Below are the code and all the weights of a small trained network. Each question names an input and a class and asks about switching units off, where a switched-off unit gives its printed mean instead of its output.

import numpy as np


def w(rows, s, z=0):
    codes = np.array(rows[::2]) - 128.0
    scale = np.full(codes.shape[1], s)
    scale[-1] = z or s
    return codes * scale


def f(y):
    return y / 2 * (1 + np.tanh(0.7978845608 * (y + 0.044715 * y**3)))


def log_softmax(a):
    a = a - a.max(-1, keepdims=True)
    return a - np.log(np.exp(a).sum(-1, keepdims=True))


def net(x, mask):
    res = np.array(x, float).reshape(1, 8) / 4 @ E
    y = f(res @ A[0][:, :-1].T + A[0][:, -1])
    res = res + np.where(mask, y, B[0][:, -1]) @ B[0][:, :-1]
    return log_softmax(res[-1] @ U[:, :-1].T + U[:, -1])


A, B = {}, {}
E = w([
[124,173,131,207,113,154],'x0',
[175,67,77,112,115,110],'x1',
[119,93,114,144,71,24],'x2',
[218,168,71,62,9,142],'x3',
[40,53,151,148,104,126],'x4',
[115,162,102,115,153,69],'x5',
[97,2,167,55,145,212],'x6',
[132,171,76,221,135,123],'x7',
],0.0073)
A[0] = w([
[176,167,91,146,73,77,36],'N1',
[111,126,5,133,147,57,198],'N2',
[152,52,155,106,125,89,254],'N3',
[91,125,44,128,132,116,10],'N4',
[142,98,124,167,99,155,190],'N5',
[38,177,180,133,161,128,242],'N6',
[189,63,88,165,107,50,141],'N7',
[175,176,65,152,173,127,26],'N8',
[115,153,167,158,96,122,2],'N9',
[159,201,118,126,143,157,64],'N10',
[77,132,183,151,152,137,183],'N11',
[114,74,78,199,105,142,254],'N12',
[72,144,116,87,183,96,69],'N13',
[227,207,203,140,138,97,106],'N14',
[140,112,2,58,85,133,254],'N15',
[157,197,118,77,94,96,51],'N16',
],0.0087,0.0015)
B[0] = w([
[138,161,196,178,160,130,231],'N1',
[125,206,176,146,129,143,230],'N2',
[73,168,150,84,56,49,223],'N3',
[97,143,118,8,140,143,137],'N4',
[163,168,206,140,169,113,163],'N5',
[75,91,26,108,191,69,254],'N6',
[145,159,150,145,104,63,215],'N7',
[152,78,179,62,152,96,199],'N8',
[114,125,135,141,191,169,141],'N9',
[128,70,128,81,127,156,185],'N10',
[28,177,14,165,196,51,219],'N11',
[173,183,217,136,96,83,211],'N12',
[136,126,80,128,157,137,166],'N13',
[105,90,129,68,161,59,216],'N14',
[137,195,137,1,89,105,250],'N15',
[122,129,154,91,162,155,197],'N16',
],0.0057,0.0051)
U = w([
[144,136,165,100,117,254,47],'0',
[147,172,143,184,59,82,253],'1',
[107,107,39,221,171,117,3],'2',
],0.0065,0.0015)

Each question gives the input, the list of numbers given to net, and the class t.
The units are the neurons (one row each of A and B). Each row of codes is followed by its name. A weight is (code - 128) times the scale printed after its matrix; where a second scale follows, it is the last column's (A, B and U).
mask holds one flag per neuron, in row order. A switched-off neuron (its flag False) gives its mean, the last column of its row in B, instead of its output. The means were averaged over made-up inputs and are rounded, as every weight is.
A unit's drop is (log p(t) with every unit on - log p(t) with that unit switched off) / (log p(t) with every unit on - log p(t) with every unit switched off).
The circuit of an input: a set's keep is (log p(t) with only the set's units on - log p(t) with every unit switched off) / (log p(t) with every unit on - log p(t) with every unit switched off). Starting from the 12 units with the biggest drops (on a tie, the unit counted first), units are removed one at a time, each time the one whose removal leaves the highest keep (on an exact tie, the one counted first), for as long as the keep stays at least 0.8.
units of the circuit, in order: the units of the circuit, biggest drop first
most important unit: the unit with the biggest drop
k most important neurons: the k neurons with the biggest drops, biggest first
drop when u is switched off: that unit's drop, to one decimal
input [8,4,2,-3,6,-8,8,0], class 1: 2 most important neurons	N12, N3
input [-6,-6,5,-6,-2,-7,3,0], class 2: units of the circuit, in order	N11, N6, N15
input [2,-6,-5,4,-7,-8,-4,5], class 0: most important unit	N10
input [6,0,-3,-4,7,0,6,0], class 2: 2 most important neurons	N11, N6
input [2,-8,-4,-4,3,-7,2,-3], class 2: units of the circuit, in order	N11, N6
input [1,-5,-7,-1,4,-8,-5,5], class 2: units of the circuit, in order	N6, N11, N15
input [4,4,-4,-7,6,-4,5,-3], class 2: 2 most important neurons	N11, N6
input [-8,-3,-4,5,-3,1,-1,6], class 0: drop when N16 is switched off	0.1
input [1,-7,-1,-2,2,7,-7,2], class 2: drop when N6 is switched off	0.2
input [-4,-1,-6,-7,0,-3,7,-6], class 2: drop when N11 is switched off	0.3
input [-3,-8,7,0,4,5,8,-3], class 2: drop when N3 is switched off	-0.2
